Below is a small trained network, with its code and all its weights. Each question gives an input and a class and asks what happens when units are switched off, that is, made to give their printed mean instead of their output.

import numpy as np


def w(rows, s, z=0):
    codes = np.array(rows[::2]) - 128.0
    scale = np.full(codes.shape[1], s)
    scale[-1] = z or s
    return codes * scale


def norm(h):
    return h / np.sqrt((h * h).mean(-1, keepdims=True) + 1e-5)


def f(y):
    return np.maximum(y, 0)


def log_softmax(a):
    a = a - a.max(-1, keepdims=True)
    return a - np.log(np.exp(a).sum(-1, keepdims=True))


def net(x, mask):
    res = np.array(x, float).reshape(1, 8) / 4 @ E
    u = 0
    for l in range(3):
        y = f(norm(res) @ A[l][:, :-1].T + A[l][:, -1])
        res = res + np.where(mask[u : u + 11], y, B[l][:, -1]) @ B[l][:, :-1]
        u += 11
    return log_softmax(norm(res)[-1] @ U[:, :-1].T + U[:, -1])


A, B = {}, {}
E = w([
[132,128,125,124,128,123,123,130,134],'x0',
[129,130,129,127,128,123,124,132,134],'x1',
[80,202,164,8,121,124,134,106,129],'x2',
[144,105,116,125,106,106,211,114,199],'x3',
[129,126,124,126,126,129,128,123,126],'x4',
[135,128,122,121,130,123,123,124,131],'x5',
[128,128,127,129,126,128,128,128,127],'x6',
[184,179,182,128,104,243,111,109,185],'x7',
],0.016)
A[0] = w([
[82,171,122,98,121,136,75,98,92,57],'L0N1',
[39,193,129,1,189,108,204,125,99,108],'L0N2',
[81,66,122,122,36,49,225,126,165,4],'L0N3',
[106,154,135,56,70,94,199,111,170,2],'L0N4',
[189,244,223,53,116,222,140,58,157,17],'L0N5',
[164,172,164,123,155,164,32,151,110,99],'L0N6',
[63,174,119,50,158,54,140,96,79,57],'L0N7',
[195,138,143,143,94,231,103,143,176,77],'L0N8',
[101,189,166,173,121,130,60,175,55,178],'L0N9',
[217,179,124,138,90,125,157,95,148,45],'L0N10',
[196,138,116,170,97,184,75,116,178,104],'L0N11',
],0.0065,0.0069)
B[0] = w([
[78,136,144,150,111,126,87,149,122,158],'L0N1',
[149,108,186,94,84,38,138,80,102,254],'L0N2',
[153,169,124,144,155,28,158,136,55,182],'L0N3',
[136,177,147,24,102,46,157,169,139,162],'L0N4',
[108,124,2,145,106,205,114,201,147,244],'L0N5',
[125,153,133,174,69,119,99,114,79,194],'L0N6',
[103,138,213,123,128,74,94,91,156,203],'L0N7',
[163,136,194,127,136,92,141,101,129,217],'L0N8',
[137,47,100,97,128,131,50,106,116,226],'L0N9',
[129,103,186,109,208,144,149,140,142,147],'L0N10',
[187,136,164,133,136,63,160,99,84,209],'L0N11',
],0.0087,0.0064)
A[1] = w([
[83,238,102,126,110,165,103,158,158,80],'L1N1',
[77,163,144,155,155,136,44,136,89,36],'L1N2',
[110,146,122,100,165,128,137,142,160,94],'L1N3',
[117,158,159,147,146,83,133,120,156,83],'L1N4',
[120,117,122,119,119,122,252,143,204,227],'L1N5',
[144,135,170,119,107,181,193,124,204,3],'L1N6',
[101,143,100,137,80,155,99,123,122,18],'L1N7',
[78,193,156,31,144,164,109,121,164,182],'L1N8',
[148,94,59,121,142,127,171,165,102,75],'L1N9',
[121,114,106,138,150,79,121,74,82,94],'L1N10',
[138,155,144,192,167,187,130,126,141,122],'L1N11',
],0.011,0.0039)
B[1] = w([
[121,101,78,102,126,162,138,144,112,173],'L1N1',
[139,145,131,95,123,118,249,132,158,185],'L1N2',
[119,137,142,156,91,145,147,121,134,138],'L1N3',
[114,112,111,136,159,161,127,109,83,157],'L1N4',
[135,134,114,157,149,113,191,86,159,254],'L1N5',
[138,115,141,169,136,125,113,117,202,184],'L1N6',
[162,97,139,78,163,142,142,144,115,146],'L1N7',
[71,125,48,153,65,170,130,147,158,223],'L1N8',
[107,123,122,131,113,130,98,168,165,166],'L1N9',
[110,97,116,145,171,140,106,135,151,199],'L1N10',
[127,142,143,84,118,89,109,84,118,183],'L1N11',
],0.013,0.0088)
A[2] = w([
[87,131,33,148,94,79,205,156,180,54],'L2N1',
[198,146,168,125,173,158,123,91,136,100],'L2N2',
[142,113,46,114,137,198,106,150,89,125],'L2N3',
[228,131,123,215,161,186,83,161,152,190],'L2N4',
[113,148,126,123,129,68,208,224,128,52],'L2N5',
[65,120,81,97,83,144,2,186,84,197],'L2N6',
[173,163,212,143,83,165,24,149,15,81],'L2N7',
[130,164,140,180,147,116,242,105,183,57],'L2N8',
[139,61,52,197,229,37,134,178,55,24],'L2N9',
[147,232,111,100,77,89,236,55,121,255],'L2N10',
[74,189,204,71,130,67,127,82,119,51],'L2N11',
],0.0096,0.0035)
B[2] = w([
[133,192,115,107,89,129,147,32,87,237],'L2N1',
[134,69,126,155,170,90,170,135,126,174],'L2N2',
[190,140,151,97,127,124,156,169,120,171],'L2N3',
[76,133,174,95,157,46,132,96,63,225],'L2N4',
[125,185,121,77,99,147,128,66,82,171],'L2N5',
[116,56,196,220,254,143,64,192,151,216],'L2N6',
[115,200,100,31,42,90,178,93,83,184],'L2N7',
[79,96,101,155,154,139,67,179,167,229],'L2N8',
[153,187,115,83,63,244,137,167,177,249],'L2N9',
[205,120,147,146,136,133,121,165,71,254],'L2N10',
[121,102,138,165,166,82,105,97,96,184],'L2N11',
],0.012,0.0095)
U = w([
[137,118,139,83,114,254,60,245,103,194],'0',
[164,170,173,53,89,14,172,27,17,252],'1',
[153,192,9,134,29,189,208,86,186,80],'2',
[206,64,198,207,185,55,156,86,172,41],'3',
[30,55,171,139,186,36,38,123,84,66],'4',
],0.016,0.002)

Each question gives the input, the list of numbers given to net, and the class t.
The units are the neurons (one row each of A and B). Each row of codes is followed by its name. A weight is (code - 128) times the scale printed after its matrix; where a second scale follows, it is the last column's (A, B and U).
mask holds one flag per neuron, layer by layer. A switched-off neuron (its flag False) gives its mean, the last column of its row in B, instead of its output. The means were averaged over made-up inputs and are rounded, as every weight is.
A unit's drop is (log p(t) with every unit on - log p(t) with that unit switched off) / (log p(t) with every unit on - log p(t) with every unit switched off).
The circuit of an input: a set's keep is (log p(t) with only the set's units on - log p(t) with every unit switched off) / (log p(t) with every unit on - log p(t) with every unit switched off). Starting from the 12 units with the biggest drops (on a tie, the unit counted first), units are removed one at a time, each time the one whose removal leaves the highest keep (on an exact tie, the one counted first), for as long as the keep stays at least 0.8.
units of the circuit, in order: the units of the circuit, biggest drop first
most important unit: the unit with the biggest drop
top k neurons: the k neurons with the biggest drops, biggest first
k most important neurons of layer l: the k neurons of layer l with the biggest drops, biggest first
drop when u is switched off: that unit's drop, to one decimal
input [8,3,-1,-6,-1,-3,8,-6], class 0: units of the circuit, in order : [L2N9]
input [-3,4,6,0,6,-2,-5,1], class 0: top 2 neurons : [L0N5, L1N8]
input [0,0,-6,0,0,3,-8,2], class 1: top 2 neurons : [L1N5, L1N2]
input [5,6,7,1,1,-2,-4,4], class 2: 2 most important neurons of layer 2 : [L2N1, L2N8]
input [6,1,0,-3,-7,4,-2,-3], class 0: top 3 neurons : [L2N9, L1N5, L0N9]
input [-3,2,7,6,4,-1,5,1], class 2: top 4 neurons : [L1N8, L0N5, L2N4, L0N11]
input [-4,0,-6,1,7,0,3,-5], class 2: top 2 neurons : [L2N9, L0N9]
input [4,8,-7,-6,-8,-1,-3,1], class 1: top 3 neurons : [L2N4, L2N7, L1N8]
input [-7,-2,-2,6,-6,7,-6,1], class 3: top 2 neurons : [L1N8, L0N5]
input [-6,7,7,0,-4,0,5,-8], class 4: 3 most important neurons of layer 1 : [L1N5, L1N2, L1N10]
input [8,-3,-4,1,3,-6,5,-3], class 2: top 2 neurons : [L0N9, L2N9]
input [3,4,7,0,5,-1,-5,-8], class 4: 2 most important neurons of layer 0 : [L0N7, L0N11]
input [8,7,-8,5,-2,8,7,0], class 2: 2 most important neurons of layer 2 : [L2N6, L2N9]
input [-6,-3,0,-1,6,4,-1,0], class 0: 3 most important neurons of layer 2 : [L2N4, L2N1, L2N7]
input [7,5,-2,-7,-4,7,7,-1], class 0: most important unit : L0N9
input [5,-4,-5,-3,3,2,-4,-1], class 0: top 2 neurons : [L2N9, L1N5]
input [3,0,-3,-3,-6,-3,3,-7], class 0: top 2 neurons : [L2N9, L1N5]
input [7,-8,-6,-1,7,-6,-4,1], class 1: top 2 neurons : [L2N4, L1N5]
input [2,-2,0,1,8,-4,5,0], class 2: drop when L0N7 is switched off : 0.1
input [2,4,-5,0,3,0,2,5], class 1: most important unit : L1N5
input [-4,2,0,3,2,-6,-3,6], class 3: drop when L0N8 is switched off : 0.3
input [1,-4,8,-3,4,-3,6,4], class 0: drop when L2N6 is switched off : 0.2
